Below is a small trained network, with its code and all its weights. Each question gives an input and a class and asks what happens when units are switched off, that is, made to give their printed mean instead of their output.

import numpy as np


def w(rows, s, z=0):
    codes = np.array(rows[::2]) - 128.0
    scale = np.full(codes.shape[1], s)
    scale[-1] = z or s
    return codes * scale


def norm(h):
    return h / np.sqrt((h * h).mean(-1, keepdims=True) + 1e-5)


def f(y):
    return y / 2 * (1 + np.tanh(0.7978845608 * (y + 0.044715 * y**3)))


def log_softmax(a):
    a = a - a.max(-1, keepdims=True)
    return a - np.log(np.exp(a).sum(-1, keepdims=True))


def net(x, mask):
    res = np.array(x, float).reshape(1, 7) / 4 @ E
    u = 0
    for l in range(3):
        y = f(norm(res) @ A[l][:, :-1].T + A[l][:, -1])
        res = res + np.where(mask[u : u + 11], y, B[l][:, -1]) @ B[l][:, :-1]
        u += 11
    return log_softmax(norm(res)[-1] @ U[:, :-1].T + U[:, -1])


A, B = {}, {}
E = w([
[103,231,34],'x0',
[12,230,182],'x1',
[88,249,3],'x2',
[101,45,149],'x3',
[214,242,164],'x4',
[153,127,158],'x5',
[152,59,198],'x6',
],0.0035)
A[0] = w([
[125,186,195,49],'0.n1',
[161,100,188,248],'0.n2',
[255,119,97,119],'0.n3',
[102,233,70,104],'0.n4',
[164,92,127,57],'0.n5',
[19,150,159,144],'0.n6',
[134,159,57,150],'0.n7',
[75,166,171,149],'0.n8',
[122,150,96,131],'0.n9',
[174,213,101,153],'0.n10',
[108,20,127,145],'0.n11',
],0.0088,0.0015)
B[0] = w([
[105,40,168,153],'0.n1',
[139,254,25,180],'0.n2',
[137,151,139,213],'0.n3',
[123,125,115,255],'0.n4',
[120,115,132,135],'0.n5',
[192,100,226,188],'0.n6',
[124,89,201,189],'0.n7',
[149,242,161,162],'0.n8',
[123,95,155,150],'0.n9',
[114,87,146,214],'0.n10',
[127,177,160,187],'0.n11',
],0.007,0.0044)
A[1] = w([
[130,102,121,157],'1.n1',
[103,103,104,85],'1.n2',
[42,54,112,98],'1.n3',
[120,61,82,72],'1.n4',
[82,175,165,183],'1.n5',
[163,58,247,230],'1.n6',
[183,104,55,145],'1.n7',
[49,192,255,3],'1.n8',
[51,115,139,142],'1.n9',
[173,233,229,146],'1.n10',
[95,29,76,191],'1.n11',
],0.0086,0.0025)
B[1] = w([
[144,149,122,130],'1.n1',
[194,126,206,120],'1.n2',
[50,111,134,141],'1.n3',
[139,77,134,133],'1.n4',
[150,92,55,175],'1.n5',
[104,173,49,199],'1.n6',
[98,136,234,162],'1.n7',
[188,129,198,218],'1.n8',
[254,189,66,142],'1.n9',
[123,93,71,255],'1.n10',
[122,140,120,157],'1.n11',
],0.0073,0.0071)
A[2] = w([
[73,33,142,104],'2.n1',
[199,115,37,130],'2.n2',
[51,143,254,134],'2.n3',
[167,102,138,130],'2.n4',
[178,37,90,174],'2.n5',
[245,76,147,47],'2.n6',
[117,226,211,253],'2.n7',
[99,102,24,136],'2.n8',
[123,214,223,117],'2.n9',
[52,164,157,195],'2.n10',
[23,176,175,209],'2.n11',
],0.0073,0.0017)
B[2] = w([
[91,75,219,134],'2.n1',
[7,208,66,253],'2.n2',
[112,211,41,157],'2.n3',
[50,42,70,141],'2.n4',
[41,175,142,156],'2.n5',
[255,215,149,189],'2.n6',
[241,198,51,203],'2.n7',
[11,101,131,187],'2.n8',
[207,181,184,171],'2.n9',
[133,175,16,129],'2.n10',
[185,177,48,137],'2.n11',
],0.0041)
U = w([
[130,93,2,178],'0',
[36,238,159,8],'1',
[162,140,251,187],'2',
],0.0089,0.0016)

Each question gives the input, the list of numbers given to net, and the class t.
The units are the neurons (one row each of A and B). Each row of codes is followed by its name. A weight is (code - 128) times the scale printed after its matrix; where a second scale follows, it is the last column's (A, B and U).
mask holds one flag per neuron, layer by layer. A switched-off neuron (its flag False) gives its mean, the last column of its row in B, instead of its output. The means were averaged over made-up inputs and are rounded, as every weight is.
A unit's drop is (log p(t) with every unit on - log p(t) with that unit switched off) / (log p(t) with every unit on - log p(t) with every unit switched off).
The circuit of an input: a set's keep is (log p(t) with only the set's units on - log p(t) with every unit switched off) / (log p(t) with every unit on - log p(t) with every unit switched off). Starting from the 12 units with the biggest drops (on a tie, the unit counted first), units are removed one at a time, each time the one whose removal leaves the highest keep (on an exact tie, the one counted first), for as long as the keep stays at least 0.8.
circuit, biggest first: the units of the circuit, biggest drop first
most important unit: the unit with the biggest drop
k most important neurons: the k neurons with the biggest drops, biggest first
top k neurons in layer l: the k neurons of layer l with the biggest drops, biggest first
input [1,7,-1,-5,-8,2,-3], class 2: most important unit	1.n8
input [6,3,-6,-5,-2,7,1], class 0: 2 most important neurons	1.n10; 1.n6
input [4,2,-7,-7,8,-6,-5], class 0: circuit, biggest first	1.n10; 1.n7
input [-8,-4,7,2,8,8,8], class 1: 2 most important neurons	1.n8; 2.n2
input [4,8,1,3,-2,6,-3], class 2: circuit, biggest first	1.n8; 0.n6
input [-3,-7,2,2,-2,1,2], class 2: 2 most important neurons	1.n7; 1.n6
input [-8,6,-5,8,4,-1,5], class 1: top 2 neurons in layer 1	1.n6; 1.n7
input [4,6,4,-7,-2,8,5], class 2: circuit, biggest first	1.n8; 0.n2; 0.n6
input [-6,-6,-1,-3,-5,8,5], class 1: top 3 neurons in layer 0	0.n11; 0.n4; 0.n5
input [-4,1,-2,-1,-7,-7,-5], class 1: top 2 neurons in layer 0	0.n11; 0.n2
input [1,-3,-5,4,3,8,7], class 0: 2 most important neurons	1.n8; 0.n11
input [-5,2,-8,1,6,0,7], class 0: top 2 neurons in layer 1	1.n6; 1.n10
input [5,6,5,4,3,-3,6], class 2: 2 most important neurons	1.n8; 0.n8
input [4,-8,7,8,0,-3,-6], class 2: most important neuron	0.n2
input [0,0,-3,-7,4,4,-4], class 0: 2 most important neurons	1.n10; 1.n7
input [-5,2,-6,8,1,-8,-7], class 0: top 2 neurons in layer 0	0.n2; 0.n7
input [-1,-2,-7,-3,5,-3,5], class 0: 2 most important neurons	1.n8; 1.n10
input [4,-8,-2,0,-3,2,-1], class 2: top 2 neurons in layer 1	1.n7; 1.n6
input [6,-5,2,0,0,0,-4], class 1: top 3 neurons in layer 0	0.n7; 0.n2; 0.n6
input [2,0,-6,-1,6,-3,-4], class 0: circuit, biggest first	1.n10
input [-6,-5,1,7,-1,-6,-4], class 1: top 2 neurons in layer 2	2.n3; 2.n10
input [4,7,6,-5,-4,-7,5], class 2: top 3 neurons in layer 0	0.n6; 0.n2; 0.n7
input [-6,-4,2,3,5,7,0], class 1: 2 most important neurons	1.n8; 0.n3
input [-2,1,2,-8,0,0,7], class 0: top 2 neurons in layer 0	0.n1; 0.n10
input [-8,4,-6,1,4,-6,-5], class 1: 2 most important neurons	1.n10; 2.n2
input [1,7,4,1,-1,-4,7], class 2: 2 most important neurons	1.n8; 0.n8
